Here is a tiny trained network, its code and every weight. The questions are about switching its units off for an input and a target symbol, where a switched-off unit gives its printed mean instead of its output.

import numpy as np


def w(rows, s, z=0):
    codes = np.array(rows[::2]) - 128.0
    scale = np.full(codes.shape[1], s)
    scale[-1] = z or s
    return codes * scale


def norm(h):
    return h / np.sqrt((h * h).mean(-1, keepdims=True) + 1e-5)


def f(y):
    return y / 2 * (1 + np.tanh(0.7978845608 * (y + 0.044715 * y**3)))


def softmax(a):
    e = np.exp(a - a.max(-1, keepdims=True))
    return e / e.sum(-1, keepdims=True)


def log_softmax(a):
    a = a - a.max(-1, keepdims=True)
    return a - np.log(np.exp(a).sum(-1, keepdims=True))


def net(x, mask):
    ids = ['ΓΘΛΞΠΦΩαβδεζσ'.index(c) for c in x.split()]
    T = len(ids)
    res = E[ids] + P[:T]
    u = 0
    for l in range(2):
        r = norm(res)
        for j in range(3):
            rows = slice(4 * j, 4 * j + 4)
            q, k, v = (r @ M[l][rows].T for M in (Q, K, V))
            z = softmax(np.where(np.tri(T) > 0, q @ k.T / 4**0.5, -1e9)) @ v
            o = O[l][rows]
            res = res + np.where(mask[u + j], z, o[:, -1]) @ o[:, :-1]
        u += 3
        y = f(norm(res) @ A[l][:, :-1].T + A[l][:, -1])
        res = res + np.where(mask[u : u + 4], y, B[l][:, -1]) @ B[l][:, :-1]
        u += 4
    return log_softmax(norm(res)[-1] @ U[:, :-1].T + U[:, -1])


Q, K, V, O, A, B = {}, {}, {}, {}, {}, {}
E = w([
[24,136,143,107,100],'Γ',
[49,104,240,145,141],'Θ',
[34,133,166,163,145],'Λ',
[93,122,41,70,34],'Ξ',
[71,139,156,149,133],'Π',
[6,153,72,102,60],'Φ',
[80,136,110,119,68],'Ω',
[46,135,117,154,123],'α',
[158,66,153,83,79],'β',
[132,130,49,217,194],'δ',
[197,49,57,124,232],'ε',
[144,246,97,124,23],'ζ',
[154,168,143,66,185],'σ',
],0.02)
P = w([
[6,147,29,106,122],'0',
[50,112,63,125,154],'1',
[86,116,86,131,139],'2',
[101,129,110,141,112],'3',
[108,127,139,140,95],'4',
[110,134,182,149,85],'5',
],0.014)
Q[0] = w([
[107,205,152,75,194],'L0H1',
[183,204,149,114,90],'L0H1',
[199,203,117,36,221],'L0H1',
[225,156,103,121,185],'L0H1',
[196,110,153,173,123],'L0H2',
[59,88,110,172,91],'L0H2',
[186,122,85,118,116],'L0H2',
[58,101,86,185,190],'L0H2',
[157,91,172,237,203],'L0H3',
[113,71,74,204,167],'L0H3',
[42,49,154,10,21],'L0H3',
[148,186,149,6,136],'L0H3',
],0.012)
K[0] = w([
[86,120,105,92,79],'L0H1',
[95,114,147,171,71],'L0H1',
[8,95,50,92,114],'L0H1',
[53,122,67,135,135],'L0H1',
[167,79,115,128,122],'L0H2',
[146,145,140,158,172],'L0H2',
[134,104,119,78,145],'L0H2',
[186,183,125,143,159],'L0H2',
[45,118,108,127,104],'L0H3',
[135,92,57,105,109],'L0H3',
[244,134,132,221,85],'L0H3',
[165,190,165,125,186],'L0H3',
],0.016)
V[0] = w([
[149,144,91,109,188],'L0H1',
[108,125,167,130,78],'L0H1',
[123,73,136,62,110],'L0H1',
[138,179,139,81,162],'L0H1',
[152,73,143,67,172],'L0H2',
[139,23,101,105,87],'L0H2',
[105,149,140,112,200],'L0H2',
[91,182,141,66,121],'L0H2',
[96,140,44,99,132],'L0H3',
[136,112,116,248,97],'L0H3',
[145,173,115,108,48],'L0H3',
[135,190,123,153,173],'L0H3',
],0.015)
O[0] = w([
[106,118,179,117,198,79],'L0H1',
[99,155,87,100,115,172],'L0H1',
[101,74,169,70,68,255],'L0H1',
[153,208,101,25,186,84],'L0H1',
[202,171,248,117,153,121],'L0H2',
[242,152,198,182,106,217],'L0H2',
[114,108,119,62,112,129],'L0H2',
[136,174,103,78,70,192],'L0H2',
[52,96,54,111,88,216],'L0H3',
[151,63,120,227,107,45],'L0H3',
[203,187,63,135,76,167],'L0H3',
[105,178,91,166,222,2],'L0H3',
],0.011,0.0089)
A[0] = w([
[207,147,164,100,45,253],'L0N1',
[145,89,48,170,73,141],'L0N2',
[172,40,95,127,100,69],'L0N3',
[176,253,127,26,135,206],'L0N4',
],0.013,0.0046)
B[0] = w([
[63,135,95,137,156,253],'L0N1',
[74,112,137,155,135,179],'L0N2',
[63,55,113,50,197,157],'L0N3',
[62,153,135,92,251,182],'L0N4',
],0.016,0.014)
Q[1] = w([
[54,194,158,147,48],'L1H1',
[170,40,120,104,159],'L1H1',
[217,125,125,184,204],'L1H1',
[140,59,138,136,231],'L1H1',
[182,142,102,107,92],'L1H2',
[79,201,31,172,73],'L1H2',
[148,113,181,143,48],'L1H2',
[85,116,116,210,50],'L1H2',
[77,28,114,67,101],'L1H3',
[49,51,92,163,87],'L1H3',
[208,245,27,115,204],'L1H3',
[137,70,121,77,54],'L1H3',
],0.012)
K[1] = w([
[94,164,148,143,69],'L1H1',
[125,69,139,78,182],'L1H1',
[105,54,129,158,173],'L1H1',
[101,68,63,167,230],'L1H1',
[140,103,160,171,132],'L1H2',
[3,127,142,158,47],'L1H2',
[170,174,106,179,70],'L1H2',
[117,91,92,159,75],'L1H2',
[141,220,130,88,187],'L1H3',
[159,163,6,180,153],'L1H3',
[73,91,137,123,1],'L1H3',
[64,148,163,111,187],'L1H3',
],0.015)
V[1] = w([
[50,60,117,175,106],'L1H1',
[132,134,153,134,64],'L1H1',
[132,211,101,198,152],'L1H1',
[247,45,118,165,74],'L1H1',
[121,182,197,244,1],'L1H2',
[104,163,101,85,164],'L1H2',
[126,136,52,126,160],'L1H2',
[153,64,80,135,120],'L1H2',
[181,166,131,142,102],'L1H3',
[124,206,151,132,106],'L1H3',
[179,117,141,97,162],'L1H3',
[93,174,168,139,131],'L1H3',
],0.011)
O[1] = w([
[102,151,181,171,88,255],'L1H1',
[169,99,86,85,108,152],'L1H1',
[132,158,11,136,148,27],'L1H1',
[57,49,158,37,99,17],'L1H1',
[187,87,9,159,68,78],'L1H2',
[99,153,126,122,180,166],'L1H2',
[62,108,177,140,143,130],'L1H2',
[99,43,180,175,194,130],'L1H2',
[84,103,150,159,52,31],'L1H3',
[158,155,94,117,127,101],'L1H3',
[45,120,168,101,123,48],'L1H3',
[85,169,174,136,155,136],'L1H3',
],0.012,0.0094)
A[1] = w([
[209,98,105,163,248,195],'L1N1',
[220,130,63,181,98,92],'L1N2',
[214,210,73,137,103,7],'L1N3',
[144,54,196,75,177,253],'L1N4',
],0.011,0.0059)
B[1] = w([
[48,31,246,64,155,154],'L1N1',
[58,143,63,130,33,132],'L1N2',
[42,33,82,53,151,121],'L1N3',
[104,180,83,188,205,254],'L1N4',
],0.012,0.0067)
U = w([
[57,96,111,88,138,241],'Γ',
[247,179,160,169,69,224],'Θ',
[135,101,119,147,129,51],'Λ',
[130,91,99,88,121,34],'Ξ',
[108,117,112,148,120,2],'Π',
[126,108,103,114,119,34],'Φ',
[107,95,72,134,100,9],'Ω',
[116,92,110,146,118,28],'α',
[123,45,155,19,59,120],'β',
[140,25,130,208,174,72],'δ',
[162,85,203,151,128,234],'ε',
[179,125,52,148,126,140],'ζ',
[138,161,155,44,162,127],'σ',
],0.013,0.0082)

Each question gives the input, a string of symbols that net reads in full, and the target symbol t.
The units are the heads (4 rows each of Q, K, V and O) and the neurons (one row each of A and B). Each row of codes is followed by its name. A weight is (code - 128) times the scale printed after its matrix; where a second scale follows, it is the last column's (O, A, B and U).
mask holds one flag per unit, layer by layer, with each layer's heads first. A switched-off unit (its flag False) gives its mean, the last column of its rows in O or B, instead of its output. The means were averaged over made-up inputs and are rounded, as every weight is.
A unit's drop is (log p(t) with every unit on - log p(t) with that unit switched off) / (log p(t) with every unit on - log p(t) with every unit switched off).
The circuit of an input: a set's keep is (log p(t) with only the set's units on - log p(t) with every unit switched off) / (log p(t) with every unit on - log p(t) with every unit switched off). Starting from the 12 units with the biggest drops (on a tie, the unit counted first), units are removed one at a time, each time the one whose removal leaves the highest keep (on an exact tie, the one counted first), for as long as the keep stays at least 0.8.
circuit, biggest first: the units of the circuit, biggest drop first
k most important neurons: the k neurons with the biggest drops, biggest first
top k neurons in layer l: the k neurons of layer l with the biggest drops, biggest first
which heads matter: for each layer, one digit per head in row order, 1 if its drop is at least 0.15 and else 0, layers parted by /
drop of u: that unit's drop, to one decimal
input Θ Θ δ Λ, target δ: which heads matter => 010 / 000
input Θ β Γ δ Λ, target δ: 2 most important neurons => L0N4; L0N1
input Λ Γ Ω σ Π, target σ: circuit, biggest first => L0H1
input Φ β β, target ε: 3 most important neurons => L0N1; L0N3; L1N4
input β Θ δ, target δ: circuit, biggest first => L0H1; L0N4
input α σ Λ δ β, target δ: which heads matter => 001 / 000
input Θ σ Θ β Θ, target β: top 3 neurons in layer 0 => L0N4; L0N3; L0N2
input Ω Γ Θ β Γ ε, target ε: 2 most important neurons => L0N4; L0N3
input α β Θ β Ω, target β: circuit, biggest first => L0H3; L1H1
input β Π δ β ζ, target ζ: circuit, biggest first => L1H1; L0H3
input β Γ Θ Θ ε Π, target ε: circuit, biggest first => L0H3; L0N4
input σ Φ Θ, target σ: circuit, biggest first => L0H2; L0H1; L0N1; L1H1
input β Θ β, target β: which heads matter => 101 / 010
input β Θ σ ε, target σ: most important neuron => L0N2
input β σ δ, target σ: which heads matter => 100 / 000
input β σ α σ Φ, target σ: which heads matter => 000 / 000
input Θ β ε, target ε: which heads matter => 010 / 000
input β β β σ α, target σ: which heads matter => 100 / 000
input Θ β β β β δ, target δ: top 2 neurons in layer 0 => L0N1; L0N4
input σ Θ β δ σ δ, target σ: most important neuron => L0N1
input β Θ β Θ α Θ, target Θ: 3 most important neurons => L0N3; L0N1; L0N4
input β β Π, target β: 2 most important neurons => L0N4; L0N1
input ε δ σ β Γ Ω, target β: 2 most important neurons => L0N4; L1N4
input Γ Θ Θ, target Θ: 3 most important neurons => L0N3; L0N4; L0N1
input σ β ε Θ β, target ε: 3 most important neurons => L0N1; L0N3; L0N4
input σ σ β β Θ, target β: drop of L0N4 => 0.3
input β β Θ Φ, target β: drop of L1N4 => 0.3
input α β Θ β β, target Θ: drop of L0H2 => 0.6
